Below are the code and all the weights of a small trained network. Each question names an input and a target symbol and asks about switching units off, where a switched-off unit gives its printed mean instead of its output.

import numpy as np


def w(rows, s, z=0):
    codes = np.array(rows[::2]) - 128.0
    scale = np.full(codes.shape[1], s)
    scale[-1] = z or s
    return codes * scale


def norm(h):
    return h / np.sqrt((h * h).mean(-1, keepdims=True) + 1e-5)


def f(y):
    return np.maximum(y, 0)


def softmax(a):
    e = np.exp(a - a.max(-1, keepdims=True))
    return e / e.sum(-1, keepdims=True)


def log_softmax(a):
    a = a - a.max(-1, keepdims=True)
    return a - np.log(np.exp(a).sum(-1, keepdims=True))


def net(x, mask):
    ids = ['ΘΠΦβγζημξστ'.index(c) for c in x.split()]
    T = len(ids)
    res = E[ids] + P[:T]
    q, k, v = (norm(res) @ M[0].T for M in (Q, K, V))
    z = softmax(np.where(np.tri(T) > 0, q @ k.T / 3**0.5, -1e9)) @ v
    res = res + np.where(mask[0], z, O[0][:, -1]) @ O[0][:, :-1]
    y = f(norm(res) @ A[0][:, :-1].T + A[0][:, -1])
    res = res + np.where(mask[1:13], y, B[0][:, -1]) @ B[0][:, :-1]
    return log_softmax(norm(res)[-1] @ U[:, :-1].T + U[:, -1])


Q, K, V, O, A, B = {}, {}, {}, {}, {}, {}
E = w([
[94,116,139,151],'Θ',
[76,137,140,143],'Π',
[102,150,137,140],'Φ',
[88,97,201,253],'β',
[106,126,173,245],'γ',
[97,135,95,143],'ζ',
[100,183,123,125],'η',
[116,171,77,118],'μ',
[117,213,221,63],'ξ',
[208,150,44,68],'σ',
[144,13,157,92],'τ',
],0.013)
P = w([
[217,155,138,254],'0',
[104,149,109,191],'1',
[104,128,107,163],'2',
[95,119,110,136],'3',
[86,114,108,117],'4',
[69,113,105,96],'5',
[64,104,109,87],'6',
[58,90,113,79],'7',
],0.009)
Q[0] = w([
[121,166,99,192],'H0',
[116,150,157,157],'H0',
[249,111,202,243],'H0',
],0.014)
K[0] = w([
[162,141,147,132],'H0',
[159,120,77,153],'H0',
[156,152,141,250],'H0',
],0.016)
V[0] = w([
[158,3,155,164],'H0',
[217,140,176,100],'H0',
[154,100,3,132],'H0',
],0.013)
O[0] = w([
[198,48,73,146,29],'H0',
[64,119,138,2,1],'H0',
[77,143,23,139,147],'H0',
],0.0094,0.0055)
A[0] = w([
[116,204,116,181,194],'N0',
[155,216,84,161,97],'N1',
[73,146,77,60,132],'N2',
[86,147,85,31,95],'N3',
[163,99,252,164,113],'N4',
[94,62,149,66,255],'N5',
[150,128,129,116,82],'N6',
[89,122,113,59,90],'N7',
[175,141,153,64,184],'N8',
[158,226,199,71,138],'N9',
[166,35,101,111,168],'N10',
[179,179,108,89,119],'N11',
],0.011,0.0071)
B[0] = w([
[175,101,146,120,248],'N0',
[63,55,136,130,178],'N1',
[213,176,174,63,154],'N2',
[172,218,130,94,142],'N3',
[168,189,143,36,187],'N4',
[125,132,65,83,170],'N5',
[138,177,105,144,128],'N6',
[134,175,102,148,134],'N7',
[61,147,44,201,145],'N8',
[123,2,101,136,173],'N9',
[119,114,8,81,162],'N10',
[65,170,186,225,135],'N11',
],0.0092,0.011)
U = w([
[127,68,72,215,47],'Θ',
[46,171,89,225,145],'Π',
[134,236,98,75,232],'Φ',
[191,83,122,116,125],'β',
[128,34,10,77,192],'γ',
[181,158,142,131,53],'ζ',
[66,54,167,180,152],'η',
[68,90,192,34,143],'μ',
[187,119,108,138,97],'ξ',
[163,124,144,138,86],'σ',
[180,94,73,131,3],'τ',
],0.013,0.0032)

Each question gives the input, a string of symbols that net reads in full, and the target symbol t.
The units are the heads (3 rows each of Q, K, V and O) and the neurons (one row each of A and B). Each row of codes is followed by its name. A weight is (code - 128) times the scale printed after its matrix; where a second scale follows, it is the last column's (O, A, B and U).
mask holds one flag per unit, heads first, then neurons. A switched-off unit (its flag False) gives its mean, the last column of its rows in O or B, instead of its output. The means were averaged over made-up inputs and are rounded, as every weight is.
A unit's drop is (log p(t) with every unit on - log p(t) with that unit switched off) / (log p(t) with every unit on - log p(t) with every unit switched off).
The circuit of an input: a set's keep is (log p(t) with only the set's units on - log p(t) with every unit switched off) / (log p(t) with every unit on - log p(t) with every unit switched off). Starting from the 12 units with the biggest drops (on a tie, the unit counted first), units are removed one at a time, each time the one whose removal leaves the highest keep (on an exact tie, the one counted first), for as long as the keep stays at least 0.8.
units of the circuit, in order: the units of the circuit, biggest drop first
k most important neurons: the k neurons with the biggest drops, biggest first
drop when u is switched off: that unit's drop, to one decimal
input Φ σ τ Φ γ β β, target μ: units of the circuit, in order -> (N4; H0)
input β Π Π τ ξ, target γ: units of the circuit, in order -> (H0; N8)
input μ β Θ Π ξ σ, target Φ: 2 most important neurons -> (N3; N2)
input ξ Π ζ μ μ μ η Θ, target Π: units of the circuit, in order -> (H0)
input Φ μ σ η Φ β, target μ: units of the circuit, in order -> (H0; N4)
input β ξ β Π, target μ: 2 most important neurons -> (N9; N4)
input μ μ τ μ τ μ μ η, target Π: 2 most important neurons -> (N9; N4)
input μ Π σ Θ Θ, target Φ: 2 most important neurons -> (N2; N9)
input ξ μ ζ τ ζ ζ Π, target Θ: 2 most important neurons -> (N4; N5)
input Π η μ, target Π: drop when H0 is switched off -> 0.7
input η σ β Φ, target Φ: drop when N3 is switched off -> 0.1
input ζ σ γ Π β ζ β ζ, target Θ: drop when N4 is switched off -> 0.0
